Below is a small trained network, with its code and all its weights. Each question gives an input and a class and asks what happens when units are switched off, that is, made to give their printed mean instead of their output.

import numpy as np


def w(rows, s, z=0):
    codes = np.array(rows[::2]) - 128.0
    scale = np.full(codes.shape[1], s)
    scale[-1] = z or s
    return codes * scale


def f(y):
    return np.maximum(y, 0)


def log_softmax(a):
    a = a - a.max(-1, keepdims=True)
    return a - np.log(np.exp(a).sum(-1, keepdims=True))


def net(x, mask):
    res = np.array(x, float).reshape(1, 7) / 4 @ E
    y = f(res @ A[0][:, :-1].T + A[0][:, -1])
    res = res + np.where(mask, y, B[0][:, -1]) @ B[0][:, :-1]
    return log_softmax(res[-1] @ U[:, :-1].T + U[:, -1])


A, B = {}, {}
E = w([
[127,127,127,129,119,130,129,119],'x0',
[127,121,131,130,124,136,123,124],'x1',
[102,116,101,216,129,24,31,79],'x2',
[254,73,38,122,150,138,114,120],'x3',
[129,125,133,131,132,129,126,133],'x4',
[150,73,207,70,192,62,165,31],'x5',
[102,51,117,43,39,55,118,213],'x6',
],0.009)
A[0] = w([
[88,59,133,85,77,78,135,187,81],'neuron 0',
[108,114,103,159,105,67,59,105,89],'neuron 1',
[153,82,181,75,173,81,145,63,34],'neuron 2',
[136,137,124,110,114,143,157,127,46],'neuron 3',
[254,80,33,129,135,145,117,132,80],'neuron 4',
[102,183,20,172,82,197,70,187,45],'neuron 5',
[102,100,105,151,117,72,57,117,61],'neuron 6',
[150,137,156,58,131,190,196,163,61],'neuron 7',
[126,127,116,137,122,125,137,117,59],'neuron 8',
[163,157,129,161,163,147,128,110,97],'neuron 9',
[242,52,42,113,170,137,118,134,66],'neuron 10',
[121,161,71,168,82,159,99,190,9],'neuron 11',
[146,116,153,79,118,188,192,167,52],'neuron 12',
[146,152,145,154,146,147,135,85,59],'neuron 13',
[138,94,151,87,164,79,138,56,7],'neuron 14',
[125,140,121,195,122,69,70,88,69],'neuron 15',
[144,203,129,205,195,184,138,65,87],'neuron 16',
[115,49,96,78,75,76,116,168,86],'neuron 17',
[22,165,193,137,123,123,141,151,4],'neuron 18',
[37,177,179,127,121,121,144,139,20],'neuron 19',
[150,146,147,51,124,222,211,164,89],'neuron 20',
[130,176,135,199,197,186,143,62,80],'neuron 21',
[121,64,122,65,52,62,117,184,58],'neuron 22',
[141,58,173,81,185,74,162,53,80],'neuron 23',
[116,119,126,179,132,62,56,106,63],'neuron 24',
],0.0093,0.0035)
B[0] = w([
[170,193,88,28,139,206,81,84,220],'neuron 0',
[142,113,70,181,182,96,155,99,194],'neuron 1',
[171,80,182,143,68,130,205,230,205],'neuron 2',
[107,125,92,138,118,118,131,133,142],'neuron 3',
[13,176,233,141,75,110,66,43,233],'neuron 4',
[178,44,206,149,31,125,243,255,245],'neuron 5',
[126,100,62,164,186,87,144,96,187],'neuron 6',
[122,80,68,182,208,62,131,100,208],'neuron 7',
[140,119,131,119,129,123,125,124,128],'neuron 8',
[158,155,126,72,129,160,88,135,173],'neuron 9',
[6,164,223,138,87,91,61,46,227],'neuron 10',
[166,70,185,131,93,138,189,226,200],'neuron 11',
[128,93,61,197,190,87,137,92,196],'neuron 12',
[134,150,102,91,122,149,109,137,165],'neuron 13',
[155,84,148,141,79,143,180,204,186],'neuron 14',
[145,96,71,173,183,80,156,103,195],'neuron 15',
[177,204,81,28,156,204,90,154,236],'neuron 16',
[153,204,81,58,135,210,86,110,218],'neuron 17',
[49,151,202,133,79,105,74,62,200],'neuron 18',
[53,174,212,150,76,98,76,59,192],'neuron 19',
[133,68,38,238,209,32,157,65,234],'neuron 20',
[160,178,78,45,133,201,81,127,225],'neuron 21',
[195,194,94,55,174,214,81,108,231],'neuron 22',
[166,80,180,131,56,142,209,247,223],'neuron 23',
[133,80,62,202,195,73,144,94,194],'neuron 24',
],0.0069,0.011)
U = w([
[202,192,52,19,156,210,83,130,254],'0',
[151,67,17,218,203,60,136,99,91],'1',
[187,64,197,136,71,138,178,254,119],'2',
[11,165,240,134,99,110,65,57,46],'3',
],0.0099,0.0018)

Each question gives the input, the list of numbers given to net, and the class t.
The units are the neurons (one row each of A and B). Each row of codes is followed by its name. A weight is (code - 128) times the scale printed after its matrix; where a second scale follows, it is the last column's (A, B and U).
mask holds one flag per neuron, in row order. A switched-off neuron (its flag False) gives its mean, the last column of its row in B, instead of its output. The means were averaged over made-up inputs and are rounded, as every weight is.
A unit's drop is (log p(t) with every unit on - log p(t) with that unit switched off) / (log p(t) with every unit on - log p(t) with every unit switched off).
The circuit of an input: a set's keep is (log p(t) with only the set's units on - log p(t) with every unit switched off) / (log p(t) with every unit on - log p(t) with every unit switched off). Starting from the 12 units with the biggest drops (on a tie, the unit counted first), units are removed one at a time, each time the one whose removal leaves the highest keep (on an exact tie, the one counted first), for as long as the keep stays at least 0.8.
units of the circuit, in order: the units of the circuit, biggest drop first
most important unit: the unit with the biggest drop
top k neurons: the k neurons with the biggest drops, biggest first
drop when u is switched off: that unit's drop, to one decimal
input [6,-3,2,5,1,2,-5], class 0: top 4 neurons	neuron 16; neuron 21; neuron 18; neuron 19
input [3,-5,-6,-7,-7,-2,6], class 3: units of the circuit, in order	neuron 18
input [3,-1,-8,-2,-7,-6,8], class 0: top 4 neurons	neuron 0; neuron 22; neuron 17; neuron 24
input [-3,-7,5,2,5,7,-1], class 2: top 2 neurons	neuron 23; neuron 2
input [5,-1,7,-7,-2,0,-4], class 1: top 2 neurons	neuron 15; neuron 24
input [8,7,-4,7,1,-3,6], class 3: top 4 neurons	neuron 4; neuron 10; neuron 16; neuron 21
input [-3,-2,7,5,7,2,7], class 0: top 3 neurons	neuron 17; neuron 22; neuron 0
input [0,-2,-2,7,1,5,-3], class 3: top 3 neurons	neuron 10; neuron 4; neuron 5
input [5,-7,3,-5,7,6,-7], class 0: top 3 neurons	neuron 16; neuron 21; neuron 5
input [3,-2,-3,4,-3,-2,-3], class 3: top 3 neurons	neuron 4; neuron 10; neuron 22
input [-2,3,0,7,3,6,4], class 3: top 4 neurons	neuron 10; neuron 4; neuron 5; neuron 11
input [-4,7,-7,-2,-4,7,3], class 1: top 4 neurons	neuron 20; neuron 7; neuron 12; neuron 5
input [6,7,-8,8,-2,0,-5], class 1: top 2 neurons	neuron 20; neuron 7
input [-8,-5,-6,5,-7,1,4], class 1: units of the circuit, in order	neuron 20
input [8,3,7,8,1,-1,3], class 3: top 3 neurons	neuron 4; neuron 10; neuron 20
input [-8,-4,-7,6,3,6,0], class 1: top 2 neurons	neuron 20; neuron 7
input [-3,6,-6,-8,3,-7,6], class 3: top 3 neurons	neuron 18; neuron 19; neuron 23
input [-4,8,4,-5,-2,3,6], class 0: drop when neuron 22 is switched off	0.1
input [-7,-5,-4,3,-1,7,3], class 2: drop when neuron 23 is switched off	0.2
input [5,-5,-5,2,-3,2,-4], class 1: drop when neuron 7 is switched off	0.2
input [-2,-6,8,-6,4,5,-6], class 1: drop when neuron 15 is switched off	0.2
input [5,-6,-6,0,-3,8,-2], class 2: most important unit	neuron 23
